Below is a small trained network, with its code and all its weights. Each question gives an input and a target symbol and asks what happens when units are switched off, that is, made to give their printed mean instead of their output.

import numpy as np


def w(rows, s, z=0):
    codes = np.array(rows[::2]) - 128.0
    scale = np.full(codes.shape[1], s)
    scale[-1] = z or s
    return codes * scale


def norm(h):
    return h / np.sqrt((h * h).mean(-1, keepdims=True) + 1e-5)


def f(y):
    return y / 2 * (1 + np.tanh(0.7978845608 * (y + 0.044715 * y**3)))


def softmax(a):
    e = np.exp(a - a.max(-1, keepdims=True))
    return e / e.sum(-1, keepdims=True)


def log_softmax(a):
    a = a - a.max(-1, keepdims=True)
    return a - np.log(np.exp(a).sum(-1, keepdims=True))


def net(x, mask):
    ids = ['ΔΛΞαβεζμπτ'.index(c) for c in x.split()]
    T = len(ids)
    res = E[ids] + P[:T]
    q, k, v = (norm(res) @ M[0].T for M in (Q, K, V))
    z = softmax(np.where(np.tri(T) > 0, q @ k.T / 3**0.5, -1e9)) @ v
    res = res + np.where(mask[0], z, O[0][:, -1]) @ O[0][:, :-1]
    y = f(norm(res) @ A[0][:, :-1].T + A[0][:, -1])
    res = res + np.where(mask[1:17], y, B[0][:, -1]) @ B[0][:, :-1]
    return log_softmax(norm(res)[-1] @ U[:, :-1].T + U[:, -1])


Q, K, V, O, A, B = {}, {}, {}, {}, {}, {}
E = w([
[129,91,197,190,138,70,69,58,187,85],'Δ',
[121,143,231,168,160,171,142,128,41,213],'Λ',
[156,176,99,57,152,148,136,58,159,161],'Ξ',
[107,170,136,178,126,71,124,204,64,141],'α',
[186,51,125,127,222,66,130,143,155,117],'β',
[144,104,66,88,91,73,157,182,128,42],'ε',
[236,112,106,130,101,111,48,124,125,153],'ζ',
[224,94,115,191,185,143,166,58,62,174],'μ',
[106,132,152,173,88,73,251,55,121,179],'π',
[92,68,121,163,173,86,52,114,91,206],'τ',
],0.02)
P = w([
[143,115,128,121,35,165,121,192,254,136],'0',
[148,75,70,107,179,94,93,84,96,111],'1',
[146,73,75,99,186,89,98,95,97,108],'2',
[153,73,75,102,179,87,84,86,99,117],'3',
[155,75,79,104,173,85,91,84,99,122],'4',
[159,65,77,100,174,82,94,80,107,128],'5',
[167,68,73,107,187,87,94,88,108,125],'6',
],0.0083)
Q[0] = w([
[213,4,117,168,187,1,133,88,59,204],'H1',
[209,96,58,129,228,20,129,93,81,140],'H1',
[57,81,196,170,135,160,90,164,151,54],'H1',
],0.0083)
K[0] = w([
[141,104,136,144,76,228,139,177,246,180],'H1',
[134,130,101,152,75,226,155,180,254,188],'H1',
[132,78,123,170,148,120,119,60,132,96],'H1',
],0.0094)
V[0] = w([
[103,43,135,123,159,2,172,73,156,71],'H1',
[80,72,116,143,249,143,106,184,96,89],'H1',
[180,115,190,193,148,160,71,111,55,138],'H1',
],0.0077)
O[0] = w([
[129,113,169,173,142,114,86,57,30,39,130],'H1',
[155,68,171,61,126,47,143,144,70,164,3],'H1',
[73,5,113,220,76,142,131,171,161,75,81],'H1',
],0.012,0.0054)
A[0] = w([
[147,96,101,137,146,112,221,79,157,104,183],'N1',
[168,23,162,142,104,121,165,199,116,160,175],'N2',
[175,46,158,60,73,92,135,111,63,103,53],'N3',
[143,199,150,42,182,124,132,93,152,141,4],'N4',
[121,174,184,192,149,109,140,208,79,146,162],'N5',
[92,102,82,214,106,157,168,142,154,112,14],'N6',
[165,146,183,137,191,102,143,81,181,95,185],'N7',
[102,179,100,58,176,187,120,109,174,189,35],'N8',
[146,227,160,126,159,75,93,115,98,100,228],'N9',
[120,153,122,58,128,97,141,183,145,214,7],'N10',
[128,96,160,125,112,130,131,76,48,68,16],'N11',
[150,167,95,85,86,133,159,173,119,57,133],'N12',
[194,114,128,98,144,119,42,180,152,80,104],'N13',
[113,164,122,141,92,50,253,92,141,91,110],'N14',
[148,117,65,87,142,144,197,182,88,208,46],'N15',
[122,150,111,74,66,98,162,163,89,61,97],'N16',
],0.012,0.0031)
B[0] = w([
[139,172,140,118,152,94,108,157,120,90,188],'N1',
[101,169,109,133,191,120,152,130,85,80,201],'N2',
[112,162,111,131,172,206,144,154,172,153,157],'N3',
[116,137,163,146,152,65,119,141,188,93,210],'N4',
[141,73,117,104,125,132,134,163,203,157,159],'N5',
[127,125,141,108,103,130,119,80,105,213,200],'N6',
[125,137,138,145,91,164,116,197,57,112,189],'N7',
[87,79,121,115,138,141,149,71,145,100,194],'N8',
[123,98,117,138,90,127,197,143,127,172,249],'N9',
[115,99,114,92,116,84,157,115,59,99,164],'N10',
[99,133,148,139,68,151,148,147,225,114,176],'N11',
[150,115,141,93,121,141,100,90,90,112,166],'N12',
[128,91,167,98,153,145,64,123,150,184,166],'N13',
[206,103,167,92,174,93,94,136,95,162,160],'N14',
[158,132,147,97,5,165,91,165,109,64,169],'N15',
[138,100,147,129,79,102,100,130,77,115,158],'N16',
],0.012,0.011)
U = w([
[131,108,194,255,32,82,62,125,213,59,78],'Δ',
[109,45,230,100,99,252,182,129,130,166,34],'Λ',
[108,174,97,105,89,116,143,73,236,83,179],'Ξ',
[122,113,40,186,25,62,154,224,195,158,131],'α',
[133,133,136,152,224,123,84,212,171,82,88],'β',
[142,109,124,65,42,114,44,137,92,73,254],'ε',
[212,128,92,128,93,182,18,113,209,222,137],'ζ',
[170,192,62,206,89,205,137,98,53,96,157],'μ',
[168,162,208,134,94,40,133,85,117,173,181],'π',
[70,26,86,182,134,78,81,31,87,154,78],'τ',
],0.007,0.0024)

Each question gives the input, a string of symbols that net reads in full, and the target symbol t.
The units are the heads (3 rows each of Q, K, V and O) and the neurons (one row each of A and B). Each row of codes is followed by its name. A weight is (code - 128) times the scale printed after its matrix; where a second scale follows, it is the last column's (O, A, B and U).
mask holds one flag per unit, heads first, then neurons. A switched-off unit (its flag False) gives its mean, the last column of its rows in O or B, instead of its output. The means were averaged over made-up inputs and are rounded, as every weight is.
A unit's drop is (log p(t) with every unit on - log p(t) with that unit switched off) / (log p(t) with every unit on - log p(t) with every unit switched off).
The circuit of an input: a set's keep is (log p(t) with only the set's units on - log p(t) with every unit switched off) / (log p(t) with every unit on - log p(t) with every unit switched off). Starting from the 12 units with the biggest drops (on a tie, the unit counted first), units are removed one at a time, each time the one whose removal leaves the highest keep (on an exact tie, the one counted first), for as long as the keep stays at least 0.8.
units of the circuit, in order: the units of the circuit, biggest drop first
top k neurons: the k neurons with the biggest drops, biggest first
drop of u: that unit's drop, to one decimal
input π π Δ, target μ: top 2 neurons -> [N7 N4]
input Δ β ζ β α α, target Δ: units of the circuit, in order -> [H1 N11]
input α ε ε μ τ, target ε: top 2 neurons -> [N15 N9]
input Ξ Λ τ, target Ξ: units of the circuit, in order -> [H1 N8]
input α Ξ Λ ε μ, target ε: units of the circuit, in order -> [H1 N15]
input τ α ε, target β: units of the circuit, in order -> [H1 N3 N9]
input Λ α α π π, target α: units of the circuit, in order -> [H1]
input β ε Λ τ Λ Δ ε, target Λ: units of the circuit, in order -> [H1 N3 N11]
input β ε ε Δ β ε τ, target Λ: top 2 neurons -> [N3 N11]
input ζ π Ξ ζ ε α, target ζ: units of the circuit, in order -> [H1 N6 N9]
input ζ ε β π β, target ζ: top 4 neurons -> [N6 N4 N13 N10]
input ε ε Δ, target π: top 2 neurons -> [N9 N15]
input τ ε Λ, target β: units of the circuit, in order -> [H1 N2 N9 N3]
input Δ α Λ μ ζ, target Δ: top 2 neurons -> [N11 N6]
input β ζ π, target Λ: top 3 neurons -> [N3 N11 N4]
input α α μ μ τ Ξ β, target ε: top 2 neurons -> [N15 N10]
input Ξ Ξ μ π, target Ξ: top 2 neurons -> [N8 N6]
input β ζ π α ε Δ, target Λ: top 2 neurons -> [N3 N4]
input ε τ μ τ, target π: drop of H1 -> 1.2
input ε Λ π Ξ ε τ, target π: drop of N9 -> 0.1
input ε α β, target π: drop of N10 -> -0.1
input Ξ α ε ζ β μ, target Ξ: drop of H1 -> 1.3
input τ τ τ τ π, target β: top neuron -> [N3]
input Ξ ε α, target Ξ: top neuron -> [N8]
